Below is a small trained network, with its code and all its weights. Each question gives an input and a class and asks what happens when units are switched off, that is, made to give their printed mean instead of their output.

import numpy as np


def w(rows, s, z=0):
    codes = np.array(rows[::2]) - 128.0
    scale = np.full(codes.shape[1], s)
    scale[-1] = z or s
    return codes * scale


def norm(h):
    return h / np.sqrt((h * h).mean(-1, keepdims=True) + 1e-5)


def f(y):
    return np.maximum(y, 0)


def log_softmax(a):
    a = a - a.max(-1, keepdims=True)
    return a - np.log(np.exp(a).sum(-1, keepdims=True))


def net(x, mask):
    res = np.array(x, float).reshape(1, 2) / 4 @ E
    u = 0
    for l in range(3):
        y = f(norm(res) @ A[l][:, :-1].T + A[l][:, -1])
        res = res + np.where(mask[u : u + 3], y, B[l][:, -1]) @ B[l][:, :-1]
        u += 3
    return log_softmax(norm(res)[-1] @ U[:, :-1].T + U[:, -1])


A, B = {}, {}
E = w([
[83,218,2,89,143],'x0',
[110,151,140,196,172],'x1',
],0.0081)
A[0] = w([
[138,156,123,255,244,92],'0.n1',
[94,191,14,155,200,2],'0.n2',
[125,97,253,32,106,156],'0.n3',
],0.008,0.00071)
B[0] = w([
[31,136,88,254,69,227],'0.n1',
[186,29,138,57,16,254],'0.n2',
[149,52,100,191,111,236],'0.n3',
],0.013,0.0069)
A[1] = w([
[186,107,125,109,147,73],'1.n1',
[128,169,160,118,150,6],'1.n2',
[161,129,129,5,156,103],'1.n3',
],0.027,0.0015)
B[1] = w([
[163,162,134,124,171,219],'1.n1',
[124,157,104,138,155,128],'1.n2',
[136,252,124,102,217,253],'1.n3',
],0.021,0.0071)
A[2] = w([
[93,69,197,114,101,69],'2.n1',
[3,141,189,191,207,2],'2.n2',
[67,96,117,174,125,211],'2.n3',
],0.017,0.0019)
B[2] = w([
[114,175,55,100,127,199],'2.n1',
[51,155,213,249,179,200],'2.n2',
[144,146,154,65,137,254],'2.n3',
],0.019,0.0073)
U = w([
[160,238,114,56,180,180],'0',
[71,117,89,71,3,191],'1',
[225,70,129,154,154,166],'2',
[83,100,168,80,120,3],'3',
[31,150,202,215,134,178],'4',
],0.015,0.0051)

Each question gives the input, the list of numbers given to net, and the class t.
The units are the neurons (one row each of A and B). Each row of codes is followed by its name. A weight is (code - 128) times the scale printed after its matrix; where a second scale follows, it is the last column's (A, B and U).
mask holds one flag per neuron, layer by layer. A switched-off neuron (its flag False) gives its mean, the last column of its row in B, instead of its output. The means were averaged over made-up inputs and are rounded, as every weight is.
A unit's drop is (log p(t) with every unit on - log p(t) with that unit switched off) / (log p(t) with every unit on - log p(t) with every unit switched off).
The circuit of an input: a set's keep is (log p(t) with only the set's units on - log p(t) with every unit switched off) / (log p(t) with every unit on - log p(t) with every unit switched off). Starting from all 9 units, units are removed one at a time, each time the one whose removal leaves the highest keep (on an exact tie, the one counted first), for as long as the keep stays at least 0.8.
units of the circuit, in order: the units of the circuit, biggest drop first
k most important neurons: the k neurons with the biggest drops, biggest first
drop of u: that unit's drop, to one decimal
input [2,8], class 1: most important neuron -> 0.n2
input [-7,1], class 2: units of the circuit, in order -> 0.n3; 2.n2
input [-8,-1], class 2: 3 most important neurons -> 0.n1; 1.n3; 2.n2
input [-4,0], class 2: units of the circuit, in order -> 0.n1; 1.n3
input [-6,1], class 2: 2 most important neurons -> 0.n3; 0.n1
input [1,6], class 1: 2 most important neurons -> 0.n2; 1.n3
input [-1,0], class 2: 2 most important neurons -> 0.n1; 1.n3
input [0,3], class 4: 2 most important neurons -> 0.n1; 2.n2
input [-7,-3], class 2: drop of 1.n3 -> 0.1
input [3,8], class 1: drop of 0.n2 -> 1.0
input [-5,-2], class 2: drop of 1.n3 -> 0.1
